Here is a tiny trained network, its code and every weight. The questions are about switching its units off for an input and a target symbol, where a switched-off unit gives its printed mean instead of its output.

import numpy as np


def w(rows, s, z=0):
    codes = np.array(rows[::2]) - 128.0
    scale = np.full(codes.shape[1], s)
    scale[-1] = z or s
    return codes * scale


def norm(h):
    return h / np.sqrt((h * h).mean(-1, keepdims=True) + 1e-5)


def softmax(a):
    e = np.exp(a - a.max(-1, keepdims=True))
    return e / e.sum(-1, keepdims=True)


def log_softmax(a):
    a = a - a.max(-1, keepdims=True)
    return a - np.log(np.exp(a).sum(-1, keepdims=True))


def net(x, mask):
    ids = ['αεζηλμπτφψω'.index(c) for c in x.split()]
    T = len(ids)
    res = E[ids] + P[:T]
    u = 0
    for l in range(2):
        r = norm(res)
        for j in range(3):
            rows = slice(3 * j, 3 * j + 3)
            q, k, v = (r @ M[l][rows].T for M in (Q, K, V))
            z = softmax(np.where(np.tri(T) > 0, q @ k.T / 3**0.5, -1e9)) @ v
            o = O[l][rows]
            res = res + np.where(mask[u + j], z, o[:, -1]) @ o[:, :-1]
        u += 3
    return log_softmax(norm(res)[-1] @ U[:, :-1].T + U[:, -1])


Q, K, V, O = {}, {}, {}, {}
E = w([
[89,59,141,37,116,61,178,193,130,90,144],'α',
[51,162,69,168,85,6,128,55,97,175,161],'ε',
[150,180,108,45,113,165,72,130,150,54,89],'ζ',
[85,128,197,63,155,124,143,108,173,136,88],'η',
[98,102,21,145,88,128,118,162,136,146,215],'λ',
[125,107,239,78,74,144,54,103,42,99,143],'μ',
[89,161,151,43,172,109,55,230,118,135,80],'π',
[167,139,158,158,149,179,103,154,150,160,193],'τ',
[96,112,91,81,200,122,106,73,132,108,195],'φ',
[62,150,121,176,124,86,54,122,239,44,159],'ψ',
[69,53,133,104,161,111,56,82,102,177,138],'ω',
],0.018)
P = w([
[243,145,119,145,184,124,98,118,138,115,100],'0',
[96,215,106,95,108,190,114,143,182,139,218],'1',
[98,208,117,68,100,187,142,155,164,124,204],'2',
[88,192,129,37,92,197,162,177,144,122,200],'3',
[94,201,152,17,97,199,180,202,129,120,194],'4',
[81,209,165,1,76,208,203,214,125,105,179],'5',
],0.0082)
Q[0] = w([
[133,219,97,130,104,131,107,118,128,116,165],'L0H1',
[73,81,83,98,67,131,84,160,173,214,140],'L0H1',
[145,117,81,245,172,121,176,69,107,219,135],'L0H1',
[128,58,173,126,144,94,103,55,112,231,108],'L0H2',
[82,195,174,76,72,164,55,166,95,108,172],'L0H2',
[145,72,145,229,194,155,85,19,143,135,111],'L0H2',
[163,153,169,227,132,112,124,106,187,129,39],'L0H3',
[98,176,146,65,99,179,116,157,147,109,155],'L0H3',
[91,132,195,114,2,89,118,156,158,114,94],'L0H3',
],0.0071)
K[0] = w([
[173,156,144,73,50,100,175,184,72,168,87],'L0H1',
[157,83,124,93,134,152,155,133,141,22,25],'L0H1',
[27,181,148,132,58,218,161,117,130,122,151],'L0H1',
[50,103,174,104,161,151,174,119,177,199,100],'L0H2',
[246,2,132,145,170,93,77,103,141,108,100],'L0H2',
[44,210,111,126,124,142,96,155,74,148,145],'L0H2',
[20,123,160,92,99,141,141,171,100,99,147],'L0H3',
[222,109,170,124,107,93,145,110,151,85,77],'L0H3',
[126,77,190,159,150,37,208,166,185,187,123],'L0H3',
],0.0079)
V[0] = w([
[75,168,70,168,65,71,162,189,127,108,113],'L0H1',
[78,169,170,187,101,111,85,97,150,209,138],'L0H1',
[128,112,74,150,162,162,124,24,184,18,178],'L0H1',
[31,221,190,123,233,74,106,169,12,118,177],'L0H2',
[165,127,78,54,47,203,55,142,82,181,172],'L0H2',
[133,112,105,143,190,119,167,182,164,164,224],'L0H2',
[128,85,110,103,174,104,36,229,135,99,86],'L0H3',
[254,169,138,166,164,136,61,117,204,127,135],'L0H3',
[78,84,52,190,97,214,73,108,111,37,86],'L0H3',
],0.006)
O[0] = w([
[155,150,119,56,157,75,74,103,112,123,118,37],'L0H1',
[166,106,146,79,138,160,62,145,227,149,91,89],'L0H1',
[93,222,72,199,139,193,99,130,83,137,117,196],'L0H1',
[87,90,2,172,112,123,98,176,159,63,146,165],'L0H2',
[62,95,129,104,88,64,79,137,80,175,165,184],'L0H2',
[223,196,123,184,149,71,127,168,185,119,214,136],'L0H2',
[161,97,73,122,111,117,186,76,141,141,134,224],'L0H3',
[97,184,125,200,72,102,112,106,254,83,150,253],'L0H3',
[209,54,108,120,25,53,133,125,95,156,91,126],'L0H3',
],0.0073,0.0065)
Q[1] = w([
[80,175,95,81,113,165,104,135,131,91,228],'L1H1',
[184,110,142,174,136,118,102,109,100,126,53],'L1H1',
[150,158,122,138,144,142,72,114,116,130,106],'L1H1',
[144,115,152,168,153,110,112,103,111,132,94],'L1H2',
[90,152,114,149,137,113,122,122,120,151,173],'L1H2',
[153,138,127,194,167,145,117,102,122,134,141],'L1H2',
[191,120,146,140,162,130,116,109,132,136,38],'L1H3',
[100,158,109,112,135,107,156,141,154,136,94],'L1H3',
[51,192,91,88,111,162,115,133,163,132,249],'L1H3',
],0.016)
K[1] = w([
[126,173,156,24,81,180,154,174,92,70,68],'L1H1',
[156,111,57,232,128,143,66,118,154,163,148],'L1H1',
[140,143,141,171,144,134,97,114,154,109,100],'L1H1',
[66,151,159,130,100,133,93,125,143,124,185],'L1H2',
[130,101,131,104,169,133,139,186,112,161,100],'L1H2',
[40,158,103,90,105,192,170,143,126,140,122],'L1H2',
[140,146,68,177,179,133,98,81,139,167,168],'L1H3',
[155,139,121,108,159,133,153,154,150,130,118],'L1H3',
[102,162,159,8,100,187,161,155,95,98,83],'L1H3',
],0.013)
V[1] = w([
[114,37,123,149,149,58,197,164,183,96,187],'L1H1',
[102,137,195,99,140,150,220,46,184,113,110],'L1H1',
[185,134,128,80,2,116,118,132,183,82,111],'L1H1',
[99,119,56,115,157,128,182,94,155,119,86],'L1H2',
[59,169,112,127,78,152,131,213,132,82,66],'L1H2',
[130,33,131,189,142,189,94,140,112,149,144],'L1H2',
[70,86,157,123,180,120,72,230,190,173,66],'L1H3',
[165,193,68,41,172,155,157,163,191,117,112],'L1H3',
[49,121,203,112,121,148,80,42,138,114,108],'L1H3',
],0.011)
O[1] = w([
[157,184,135,107,167,134,45,161,26,40,157,112],'L1H1',
[136,52,132,244,161,152,135,59,102,43,150,157],'L1H1',
[198,101,137,156,36,79,123,155,110,98,58,255],'L1H1',
[183,67,185,103,120,175,184,170,150,76,171,163],'L1H2',
[95,114,83,86,95,171,156,220,107,109,75,159],'L1H2',
[183,130,108,152,100,210,60,101,117,168,149,135],'L1H2',
[99,97,146,165,211,83,82,237,172,159,101,106],'L1H3',
[254,99,78,123,191,134,110,93,166,133,77,225],'L1H3',
[84,85,198,165,131,113,142,76,140,82,83,192],'L1H3',
],0.011,0.0081)
U = w([
[145,113,162,73,126,108,99,179,44,38,161,143],'α',
[117,175,173,77,145,1,117,29,124,204,143,143],'ε',
[182,104,78,146,79,129,178,73,165,138,61,96],'ζ',
[93,78,160,223,229,179,184,102,136,106,126,124],'η',
[84,206,70,90,91,200,172,152,146,172,173,112],'λ',
[62,104,233,108,51,114,205,122,132,124,172,199],'μ',
[112,77,172,75,185,84,146,197,180,191,120,194],'π',
[211,146,237,209,113,214,75,121,117,228,171,154],'τ',
[132,158,132,44,197,160,158,9,123,108,196,96],'φ',
[103,233,183,209,107,89,78,129,200,56,124,2],'ψ',
[17,104,119,129,105,172,5,100,99,173,94,141],'ω',
],0.0078,0.005)

Each question gives the input, a string of symbols that net reads in full, and the target symbol t.
The units are the heads (3 rows each of Q, K, V and O). Each row of codes is followed by its name. A weight is (code - 128) times the scale printed after its matrix; where a second scale follows, it is the last column's (O and U).
mask holds one flag per head, layer by layer. A switched-off head (its flag False) gives its mean, the last column of its rows in O, instead of its output. The means were averaged over made-up inputs and are rounded, as every weight is.
A unit's drop is (log p(t) with every unit on - log p(t) with that unit switched off) / (log p(t) with every unit on - log p(t) with every unit switched off).
The circuit of an input: a set's keep is (log p(t) with only the set's units on - log p(t) with every unit switched off) / (log p(t) with every unit on - log p(t) with every unit switched off). Starting from all 6 units, units are removed one at a time, each time the one whose removal leaves the highest keep (on an exact tie, the one counted first), for as long as the keep stays at least 0.8.
units of the circuit, in order: the units of the circuit, biggest drop first
most important unit: the unit with the biggest drop
which heads matter: for each layer, one digit per head in row order, 1 if its drop is at least 0.15 and else 0, layers parted by /
input λ π φ π η ε, target ε: units of the circuit, in order => [L0H2, L0H1]
input τ π ζ α μ, target ψ: units of the circuit, in order => [L0H3]
input ψ τ λ α, target ζ: which heads matter => 110 / 001
input π λ ε α η λ, target η: which heads matter => 001 / 101
input ε α λ φ λ φ, target π: units of the circuit, in order => [L1H3, L0H3]
input φ φ λ α λ φ, target α: which heads matter => 000 / 110
input φ ψ ε, target λ: which heads matter => 110 / 101
input λ ω φ, target ε: units of the circuit, in order => [L0H2, L1H2]
input π λ ω π μ λ, target α: which heads matter => 100 / 100
input φ φ ζ η, target λ: which heads matter => 110 / 010
input μ η ω τ τ η, target η: which heads matter => 000 / 101
input φ α μ, target λ: which heads matter => 110 / 100
input λ ε π, target π: which heads matter => 000 / 101
input ω ε μ ψ, target μ: units of the circuit, in order => [L1H3]
input ε α ε λ τ μ, target π: units of the circuit, in order => [L0H1, L0H3, L1H1]
input ζ ω μ π, target μ: which heads matter => 111 / 000
input φ φ η τ η μ, target λ: units of the circuit, in order => [L0H1, L0H2, L1H1]
input ζ η ψ τ φ, target η: which heads matter => 001 / 100
input μ ζ ψ μ ζ τ, target ζ: which heads matter => 000 / 100
input μ ω μ π, target ω: which heads matter => 010 / 010
input ε η ψ φ, target η: most important unit => L1H1
input φ ψ φ ε μ φ, target λ: which heads matter => 110 / 100
input η φ ε ζ, target η: units of the circuit, in order => [L0H3, L1H1, L0H2]
input ζ ε φ λ, target μ: units of the circuit, in order => [L0H2, L1H2]
input ε ψ ω, target π: units of the circuit, in order => [L1H3, L0H1, L0H3]
input φ α τ, target λ: units of the circuit, in order => [L0H1, L1H3]
input τ ω π τ, target π: most important unit => L1H3
